Below are the code and all the weights of a small trained network. Each question names an input and a class and asks about switching units off, where a switched-off unit gives its printed mean instead of its output.

import numpy as np


def w(rows, s, z=0):
    codes = np.array(rows[::2]) - 128.0
    scale = np.full(codes.shape[1], s)
    scale[-1] = z or s
    return codes * scale


def norm(h):
    return h / np.sqrt((h * h).mean(-1, keepdims=True) + 1e-5)


def f(y):
    return y / 2 * (1 + np.tanh(0.7978845608 * (y + 0.044715 * y**3)))


def log_softmax(a):
    a = a - a.max(-1, keepdims=True)
    return a - np.log(np.exp(a).sum(-1, keepdims=True))


def net(x, mask):
    res = np.array(x, float).reshape(1, 6) / 4 @ E
    u = 0
    for l in range(2):
        y = f(norm(res) @ A[l][:, :-1].T + A[l][:, -1])
        res = res + np.where(mask[u : u + 4], y, B[l][:, -1]) @ B[l][:, :-1]
        u += 4
    return log_softmax(norm(res)[-1] @ U[:, :-1].T + U[:, -1])


A, B = {}, {}
E = w([
[57,166,54,185,88,140,54,164,95,207],'x0',
[125,67,83,111,215,1,121,93,54,74],'x1',
[149,170,84,180,69,194,161,84,154,130],'x2',
[112,102,194,103,109,174,70,117,155,226],'x3',
[69,81,172,101,159,123,154,208,175,89],'x4',
[226,78,156,62,84,137,36,99,92,100],'x5',
],0.0068)
A[0] = w([
[120,97,17,144,125,71,66,132,65,84,2],'0.n0',
[183,6,219,45,127,101,74,85,121,93,61],'0.n1',
[171,68,172,56,114,148,107,161,160,28,40],'0.n2',
[183,76,123,115,125,124,154,66,134,70,43],'0.n3',
],0.019,0.0047)
B[0] = w([
[156,76,95,109,128,126,50,95,123,29,184],'0.n0',
[112,59,167,86,208,54,162,28,83,158,253],'0.n1',
[164,60,188,51,123,170,109,114,137,53,210],'0.n2',
[166,153,130,122,161,110,255,35,153,107,182],'0.n3',
],0.0069,0.021)
A[1] = w([
[124,112,156,119,129,118,50,96,101,251,2],'1.n0',
[80,95,161,103,190,45,147,152,99,146,251],'1.n1',
[86,61,185,76,151,99,38,197,117,147,184],'1.n2',
[123,133,25,163,133,56,85,108,63,104,175],'1.n3',
],0.026,0.00076)
B[1] = w([
[227,126,254,74,61,230,69,195,162,88,214],'1.n0',
[20,168,46,205,174,27,220,188,206,65,254],'1.n1',
[211,176,44,144,152,71,209,27,64,73,222],'1.n2',
[165,89,181,67,171,74,192,83,135,72,218],'1.n3',
],0.0082,0.02)
U = w([
[163,146,168,115,79,193,87,161,132,130,3],'0',
[160,101,137,95,173,87,163,62,112,62,219],'1',
[2,134,82,177,139,126,115,188,137,201,112],'2',
],0.01,0.0028)

Each question gives the input, the list of numbers given to net, and the class t.
The units are the neurons (one row each of A and B). Each row of codes is followed by its name. A weight is (code - 128) times the scale printed after its matrix; where a second scale follows, it is the last column's (A, B and U).
mask holds one flag per neuron, layer by layer. A switched-off neuron (its flag False) gives its mean, the last column of its row in B, instead of its output. The means were averaged over made-up inputs and are rounded, as every weight is.
A unit's drop is (log p(t) with every unit on - log p(t) with that unit switched off) / (log p(t) with every unit on - log p(t) with every unit switched off).
The circuit of an input: a set's keep is (log p(t) with only the set's units on - log p(t) with every unit switched off) / (log p(t) with every unit on - log p(t) with every unit switched off). Starting from all 8 units, units are removed one at a time, each time the one whose removal leaves the highest keep (on an exact tie, the one counted first), for as long as the keep stays at least 0.8.
circuit, biggest first: the units of the circuit, biggest drop first
most important unit: the unit with the biggest drop
k most important neurons: the k neurons with the biggest drops, biggest first
top k neurons in layer l: the k neurons of layer l with the biggest drops, biggest first
drop when u is switched off: that unit's drop, to one decimal
input [8,-8,7,-5,8,2], class 2: top 2 neurons in layer 1 -> 1.n0, 1.n3
input [-3,-6,6,-6,7,-4], class 0: circuit, biggest first -> 0.n1, 1.n1, 1.n2
input [3,-6,8,-3,7,-1], class 2: most important unit -> 1.n0
input [-7,-2,7,4,0,-6], class 2: top 2 neurons in layer 0 -> 0.n2, 0.n0
input [4,-6,-3,-3,-8,-7], class 0: circuit, biggest first -> 1.n1, 1.n2, 0.n1
input [5,-2,-3,-1,2,-5], class 2: 2 most important neurons -> 0.n0, 0.n2
input [0,0,-2,-1,-1,-3], class 2: 3 most important neurons -> 0.n0, 0.n2, 1.n1
input [4,-6,2,5,8,-6], class 2: 2 most important neurons -> 0.n2, 1.n0
input [1,-8,-4,2,0,-3], class 0: top 2 neurons in layer 0 -> 0.n2, 0.n1
input [-5,-5,4,-3,6,-5], class 0: top 2 neurons in layer 0 -> 0.n1, 0.n3
input [-7,-7,2,-7,6,-8], class 0: top 3 neurons in layer 0 -> 0.n1, 0.n3, 0.n0
input [-6,-6,8,4,-5,-8], class 0: 3 most important neurons -> 1.n1, 1.n2, 1.n3
input [1,-8,-7,-4,3,-8], class 2: drop when 0.n2 is switched off -> 0.3
input [0,-8,0,-7,-3,-8], class 2: most important unit -> 1.n0
